Below is a small trained network, with its code and all its weights. Each question gives an input and a target symbol and asks what happens when units are switched off, that is, made to give their printed mean instead of their output.

import numpy as np


def w(rows, s, z=0):
    codes = np.array(rows[::2]) - 128.0
    scale = np.full(codes.shape[1], s)
    scale[-1] = z or s
    return codes * scale


def f(y):
    return y / 2 * (1 + np.tanh(0.7978845608 * (y + 0.044715 * y**3)))


def softmax(a):
    e = np.exp(a - a.max(-1, keepdims=True))
    return e / e.sum(-1, keepdims=True)


def log_softmax(a):
    a = a - a.max(-1, keepdims=True)
    return a - np.log(np.exp(a).sum(-1, keepdims=True))


def net(x, mask):
    ids = ['ΓΔΘΛΠΨΩαβζημξστφ'.index(c) for c in x.split()]
    T = len(ids)
    res = E[ids] + P[:T]
    u = 0
    for l in range(2):
        q, k, v = (res @ M[l].T for M in (Q, K, V))
        z = softmax(np.where(np.tri(T) > 0, q @ k.T / 2**0.5, -1e9)) @ v
        res = res + np.where(mask[u], z, O[l][:, -1]) @ O[l][:, :-1]
        u += 1
        y = f(res @ A[l][:, :-1].T + A[l][:, -1])
        res = res + np.where(mask[u : u + 8], y, B[l][:, -1]) @ B[l][:, :-1]
        u += 8
    return log_softmax(res[-1] @ U[:, :-1].T + U[:, -1])


Q, K, V, O, A, B = {}, {}, {}, {}, {}, {}
E = w([
[136,99,87,158,159,96],'Γ',
[178,92,124,108,133,111],'Δ',
[206,144,141,128,83,138],'Θ',
[201,108,172,145,162,110],'Λ',
[133,121,148,161,148,103],'Π',
[78,135,94,109,72,136],'Ψ',
[95,115,113,222,172,91],'Ω',
[83,139,113,157,150,144],'α',
[174,134,114,71,89,158],'β',
[167,158,139,143,186,189],'ζ',
[134,172,122,161,91,156],'η',
[98,142,137,98,87,145],'μ',
[68,96,97,139,74,73],'ξ',
[154,110,101,181,103,62],'σ',
[127,157,164,82,5,138],'τ',
[80,148,122,149,26,105],'φ',
],0.013)
P = w([
[117,208,111,91,209,37],'0',
[96,25,79,253,109,216],'1',
[134,100,145,83,136,114],'2',
[103,17,78,247,93,226],'3',
[132,97,143,80,140,113],'4',
[101,22,80,242,97,218],'5',
[132,93,148,79,142,109],'6',
],0.0076)
Q[0] = w([
[198,223,142,253,14,142],'0.h1',
[127,247,157,103,166,38],'0.h1',
],0.027)
K[0] = w([
[197,252,116,211,44,116],'0.h1',
[149,81,218,220,76,165],'0.h1',
],0.026)
V[0] = w([
[99,43,249,182,199,91],'0.h1',
[35,32,58,1,243,159],'0.h1',
],0.011)
O[0] = w([
[140,159,233,189,72,94,3],'0.h1',
[199,251,70,177,24,137,102],'0.h1',
],0.011,0.0015)
A[0] = w([
[92,128,153,142,104,244,73],'0.n1',
[214,113,113,78,125,43,46],'0.n2',
[88,204,197,1,97,161,10],'0.n3',
[156,125,120,174,172,191,106],'0.n4',
[194,178,176,49,168,142,189],'0.n5',
[111,161,167,80,113,108,214],'0.n6',
[94,234,190,90,142,177,118],'0.n7',
[78,93,91,191,111,149,1],'0.n8',
],0.011,0.0052)
B[0] = w([
[144,104,133,139,156,92,238],'0.n1',
[214,152,99,111,95,91,134],'0.n2',
[113,184,140,7,41,54,142],'0.n3',
[103,132,128,100,73,116,253],'0.n4',
[148,141,154,131,200,175,212],'0.n5',
[113,130,82,99,163,125,201],'0.n6',
[111,173,162,120,114,146,159],'0.n7',
[158,120,154,89,110,138,233],'0.n8',
],0.019,0.0027)
Q[1] = w([
[13,52,88,206,39,90],'1.h1',
[71,214,50,133,232,8],'1.h1',
],0.014)
K[1] = w([
[29,161,61,173,158,43],'1.h1',
[105,44,172,167,2,169],'1.h1',
],0.017)
V[1] = w([
[1,103,64,188,89,54],'1.h1',
[205,106,130,64,112,19],'1.h1',
],0.011)
O[1] = w([
[2,127,2,235,171,44,3],'1.h1',
[229,192,26,132,191,13,101],'1.h1',
],0.0042,0.0062)
A[1] = w([
[162,62,184,73,136,50,39],'1.n1',
[137,214,133,147,203,94,181],'1.n2',
[104,63,115,180,113,2,47],'1.n3',
[137,76,18,139,89,92,206],'1.n4',
[167,126,83,180,85,16,81],'1.n5',
[46,125,50,187,80,160,98],'1.n6',
[206,87,53,131,86,90,76],'1.n7',
[198,101,140,204,121,72,254],'1.n8',
],0.012,0.0075)
B[1] = w([
[163,210,143,146,233,159,199],'1.n1',
[83,97,155,149,72,156,187],'1.n2',
[240,53,154,67,59,38,199],'1.n3',
[38,183,152,92,158,144,247],'1.n4',
[143,117,82,135,254,161,199],'1.n5',
[216,109,77,160,118,189,214],'1.n6',
[165,133,92,99,82,98,198],'1.n7',
[68,141,143,206,95,34,224],'1.n8',
],0.016,0.012)
U = w([
[70,190,94,188,178,83,106],'Γ',
[180,202,135,115,66,65,120],'Δ',
[197,125,122,140,226,156,44],'Θ',
[132,163,213,191,178,100,84],'Λ',
[31,93,245,189,81,79,125],'Π',
[116,201,21,80,122,180,86],'Ψ',
[193,35,153,201,159,105,107],'Ω',
[156,126,95,239,100,197,153],'α',
[218,179,84,29,106,128,36],'β',
[175,89,234,90,85,158,156],'ζ',
[28,1,136,134,231,155,255],'η',
[27,187,135,5,9,79,214],'μ',
[205,109,28,125,194,121,55],'ξ',
[114,114,183,69,164,19,126],'σ',
[94,222,133,27,174,88,75],'τ',
[160,44,99,17,92,109,124],'φ',
],0.0049,0.0067)

Each question gives the input, a string of symbols that net reads in full, and the target symbol t.
The units are the heads (2 rows each of Q, K, V and O) and the neurons (one row each of A and B). Each row of codes is followed by its name. A weight is (code - 128) times the scale printed after its matrix; where a second scale follows, it is the last column's (O, A, B and U).
mask holds one flag per unit, layer by layer, with each layer's heads first. A switched-off unit (its flag False) gives its mean, the last column of its rows in O or B, instead of its output. The means were averaged over made-up inputs and are rounded, as every weight is.
A unit's drop is (log p(t) with every unit on - log p(t) with that unit switched off) / (log p(t) with every unit on - log p(t) with every unit switched off).
The circuit of an input: a set's keep is (log p(t) with only the set's units on - log p(t) with every unit switched off) / (log p(t) with every unit on - log p(t) with every unit switched off). Starting from the 12 units with the biggest drops (on a tie, the unit counted first), units are removed one at a time, each time the one whose removal leaves the highest keep (on an exact tie, the one counted first), for as long as the keep stays at least 0.8.
circuit, biggest first: the units of the circuit, biggest drop first
unit that matters most: the unit with the biggest drop
top k neurons: the k neurons with the biggest drops, biggest first
k most important neurons of layer l: the k neurons of layer l with the biggest drops, biggest first
input μ Ψ Λ, target Λ: circuit, biggest first => [1.h1 1.n1 1.n8 0.h1]
input τ η μ Δ, target τ: most important neuron of layer 1 => [1.n4]
input β τ ζ, target ζ: circuit, biggest first => [0.n5 1.h1]
input ζ φ Δ β, target ζ: circuit, biggest first => [1.h1 0.n5]
input Λ τ Θ, target Θ: circuit, biggest first => [0.h1 1.n1 1.h1]
input α ξ ζ Θ, target α: top 2 neurons => [1.n6 0.n8]
input Ψ η Γ Ω, target Ψ: top 2 neurons => [0.n8 1.n6]
input Δ τ Ω η, target Δ: 2 most important neurons of layer 0 => [0.n5 0.n2]
input α Ψ α α φ, target φ: top 2 neurons => [1.n3 0.n5]
input β τ Γ α ξ Ψ, target β: 2 most important neurons of layer 0 => [0.n8 0.n5]
input μ Ω Γ μ ζ φ Δ, target Δ: circuit, biggest first => [0.n2 0.h1 1.n8]
input Δ Ψ β, target β: top 2 neurons => [0.n2 0.n5]
input Ψ Θ η β Π φ, target Ψ: 2 most important neurons of layer 1 => [1.n4 1.n6]
input η Ψ σ Ω, target η: circuit, biggest first => [0.h1]
input η Π η, target η: circuit, biggest first => [0.h1 1.n3]
input η ζ ζ η σ η β, target β: top 2 neurons => [0.n5 0.n2]
input Θ Δ Ψ ξ, target Θ: top 3 neurons => [0.n8 1.n1 0.n5]
input Θ Δ τ ξ η Ω, target Θ: top 2 neurons => [0.n8 1.n1]
input ξ α ζ Π τ Π, target ξ: 2 most important neurons of layer 1 => [1.n5 1.n6]
input ξ μ φ Π η α μ, target μ: top 4 neurons => [0.n3 1.n5 1.n1 1.n6]
input η Π Π, target Π: unit that matters most => 0.h1
input Θ ζ ξ η, target Θ: top 3 neurons => [0.n8 1.n1 0.n5]
input Θ η η μ η β, target Θ: circuit, biggest first => [1.h1 1.n1 0.h1 0.n5]
input Ω Π η η, target Ω: top 2 neurons => [1.n3 1.n6]
input τ ζ ξ Ω α α Λ, target Λ: top 2 neurons => [1.n1 0.n5]
input ξ Θ Δ Γ Γ μ, target ξ: 2 most important neurons of layer 1 => [1.n5 1.n6]
